Below are the code and all the weights of a small trained network. Each question names an input and a target symbol and asks about switching units off, where a switched-off unit gives its printed mean instead of its output.

import numpy as np


def w(rows, s, z=0):
    codes = np.array(rows[::2]) - 128.0
    scale = np.full(codes.shape[1], s)
    scale[-1] = z or s
    return codes * scale


def f(y):
    return y / 2 * (1 + np.tanh(0.7978845608 * (y + 0.044715 * y**3)))


def softmax(a):
    e = np.exp(a - a.max(-1, keepdims=True))
    return e / e.sum(-1, keepdims=True)


def log_softmax(a):
    a = a - a.max(-1, keepdims=True)
    return a - np.log(np.exp(a).sum(-1, keepdims=True))


def net(x, mask):
    ids = ['Ξγδζθλμστψ'.index(c) for c in x.split()]
    T = len(ids)
    res = E[ids] + P[:T]
    r = res
    for j in range(2):
        rows = slice(3 * j, 3 * j + 3)
        q, k, v = (r @ M[0][rows].T for M in (Q, K, V))
        z = softmax(np.where(np.tri(T) > 0, q @ k.T / 3**0.5, -1e9)) @ v
        o = O[0][rows]
        res = res + np.where(mask[j], z, o[:, -1]) @ o[:, :-1]
    y = f(res @ A[0][:, :-1].T + A[0][:, -1])
    res = res + np.where(mask[2:14], y, B[0][:, -1]) @ B[0][:, :-1]
    return log_softmax(res[-1] @ U[:, :-1].T + U[:, -1])


Q, K, V, O, A, B = {}, {}, {}, {}, {}, {}
E = w([
[154,160,65,161,81],'Ξ',
[152,179,222,132,82],'γ',
[222,52,169,172,10],'δ',
[192,96,212,201,61],'ζ',
[179,169,138,214,101],'θ',
[82,164,97,85,70],'λ',
[67,128,146,119,75],'μ',
[133,180,34,63,43],'σ',
[204,253,113,145,82],'τ',
[153,106,199,89,16],'ψ',
],0.011)
P = w([
[45,73,130,171,139],'0',
[199,159,188,9,108],'1',
[97,113,207,191,32],'2',
[205,171,195,25,113],'3',
[112,46,24,231,14],'4',
[212,173,218,39,120],'5',
],0.013)
Q[0] = w([
[135,178,160,129,112],'head 0',
[120,101,122,116,153],'head 0',
[147,150,160,96,137],'head 0',
[137,75,3,137,116],'head 1',
[160,65,35,134,155],'head 1',
[149,123,168,131,102],'head 1',
],0.025)
K[0] = w([
[117,103,121,138,194],'head 0',
[149,145,136,114,125],'head 0',
[153,88,117,107,197],'head 0',
[102,177,169,151,7],'head 1',
[156,220,161,136,2],'head 1',
[86,114,138,148,161],'head 1',
],0.018)
V[0] = w([
[189,51,106,55,99],'head 0',
[126,163,160,107,78],'head 0',
[204,118,190,80,166],'head 0',
[156,51,6,162,71],'head 1',
[185,170,75,241,167],'head 1',
[113,35,223,200,172],'head 1',
],0.019)
O[0] = w([
[129,174,111,184,203,112],'head 0',
[181,100,144,111,134,156],'head 0',
[143,243,112,118,122,52],'head 0',
[206,51,30,152,161,193],'head 1',
[183,130,55,131,8,117],'head 1',
[12,182,30,69,160,248],'head 1',
],0.015,0.018)
A[0] = w([
[224,119,132,24,222,105],'neuron 0',
[142,159,88,181,66,118],'neuron 1',
[254,111,178,34,181,10],'neuron 2',
[33,134,140,207,43,123],'neuron 3',
[59,152,86,249,96,8],'neuron 4',
[72,188,124,106,116,2],'neuron 5',
[204,197,177,14,165,82],'neuron 6',
[107,71,121,152,105,185],'neuron 7',
[89,86,130,95,189,150],'neuron 8',
[222,161,119,70,136,121],'neuron 9',
[79,163,191,121,168,75],'neuron 10',
[123,173,144,50,168,78],'neuron 11',
],0.0099,0.0042)
B[0] = w([
[68,141,226,193,1,190],'neuron 0',
[120,153,96,56,128,155],'neuron 1',
[127,180,54,117,233,183],'neuron 2',
[137,174,232,172,166,165],'neuron 3',
[96,66,183,133,82,165],'neuron 4',
[114,86,160,205,172,192],'neuron 5',
[67,115,201,166,247,141],'neuron 6',
[98,172,137,129,120,206],'neuron 7',
[214,173,132,110,150,255],'neuron 8',
[136,44,157,127,132,150],'neuron 9',
[108,134,81,158,25,155],'neuron 10',
[165,90,107,114,84,188],'neuron 11',
],0.014,0.024)
U = w([
[99,11,123,190,66,44],'Ξ',
[148,114,178,128,52,176],'γ',
[48,148,56,164,160,175],'δ',
[17,77,147,162,143,50],'ζ',
[137,244,51,230,59,122],'θ',
[90,255,141,125,158,253],'λ',
[24,149,125,110,88,117],'μ',
[74,159,144,205,79,10],'σ',
[148,88,130,233,125,51],'τ',
[135,47,180,107,154,249],'ψ',
],0.0069,0.0035)

Each question gives the input, a string of symbols that net reads in full, and the target symbol t.
The units are the heads (3 rows each of Q, K, V and O) and the neurons (one row each of A and B). Each row of codes is followed by its name. A weight is (code - 128) times the scale printed after its matrix; where a second scale follows, it is the last column's (O, A, B and U).
mask holds one flag per unit, heads first, then neurons. A switched-off unit (its flag False) gives its mean, the last column of its rows in O or B, instead of its output. The means were averaged over made-up inputs and are rounded, as every weight is.
A unit's drop is (log p(t) with every unit on - log p(t) with that unit switched off) / (log p(t) with every unit on - log p(t) with every unit switched off).
The circuit of an input: a set's keep is (log p(t) with only the set's units on - log p(t) with every unit switched off) / (log p(t) with every unit on - log p(t) with every unit switched off). Starting from the 12 units with the biggest drops (on a tie, the unit counted first), units are removed one at a time, each time the one whose removal leaves the highest keep (on an exact tie, the one counted first), for as long as the keep stays at least 0.8.
units of the circuit, in order: the units of the circuit, biggest drop first
unit that matters most: the unit with the biggest drop
top k neurons: the k neurons with the biggest drops, biggest first
heads that matter: for each layer, one digit per head in row order, 1 if its drop is at least 0.15 and else 0, layers parted by /
drop when u is switched off: that unit's drop, to one decimal
input δ δ σ δ σ μ, target θ: top 2 neurons -> [neuron 0; neuron 8]
input τ Ξ δ θ, target ψ: unit that matters most -> neuron 9
input σ λ δ λ, target τ: units of the circuit, in order -> [head 1; neuron 2; neuron 0]
input δ δ ζ ψ ζ, target ζ: units of the circuit, in order -> [head 1; neuron 4; neuron 5]
input λ δ Ξ, target ψ: units of the circuit, in order -> [head 1; neuron 0]
input σ δ ψ ζ δ μ, target τ: top 3 neurons -> [neuron 2; neuron 0; neuron 9]
input ζ δ δ θ, target δ: top 2 neurons -> [neuron 0; neuron 5]
input ψ σ τ δ μ ψ, target σ: top 4 neurons -> [neuron 0; neuron 10; neuron 6; neuron 8]
input δ λ σ λ Ξ ψ, target θ: heads that matter -> 11
input ζ Ξ ψ ζ, target δ: units of the circuit, in order -> [head 1; neuron 0]
input Ξ τ θ δ, target Ξ: units of the circuit, in order -> [head 1; neuron 8]
input γ τ δ σ ψ γ, target ζ: units of the circuit, in order -> [neuron 6; head 1; neuron 5]
input τ ψ τ γ σ λ, target ψ: top 2 neurons -> [neuron 9; neuron 6]
input δ τ γ, target δ: units of the circuit, in order -> [head 1]
input ζ μ τ δ ζ, target γ: heads that matter -> 01
input τ δ ψ δ μ, target θ: top 2 neurons -> [neuron 10; neuron 8]
input θ δ σ ζ τ μ, target μ: units of the circuit, in order -> [neuron 8; head 1; neuron 1]
input ζ δ θ λ, target δ: units of the circuit, in order -> [head 1; neuron 5]
input μ τ ψ θ ζ, target θ: top 2 neurons -> [neuron 10; neuron 8]
input τ γ λ, target γ: units of the circuit, in order -> [head 1]
input ψ δ μ τ, target σ: units of the circuit, in order -> [neuron 0; head 1; neuron 10]
input μ δ ζ ψ λ ψ, target γ: top 2 neurons -> [neuron 8; neuron 2]
input δ ψ Ξ σ λ, target Ξ: top 2 neurons -> [neuron 2; neuron 8]
input δ δ Ξ τ δ λ, target θ: units of the circuit, in order -> [head 1; neuron 0; neuron 8; head 0]
input τ δ δ δ, target ψ: top 3 neurons -> [neuron 9; neuron 2; neuron 6]
input δ τ ψ ψ ζ σ, target θ: top 2 neurons -> [neuron 0; neuron 8]
input δ σ ζ, target δ: units of the circuit, in order -> [head 1]
input σ ψ ζ τ, target τ: top 3 neurons -> [neuron 2; neuron 0; neuron 9]
input ψ σ θ δ, target σ: top 3 neurons -> [neuron 0; neuron 6; neuron 10]
input δ τ δ τ, target θ: drop when neuron 6 is switched off -> 0.1
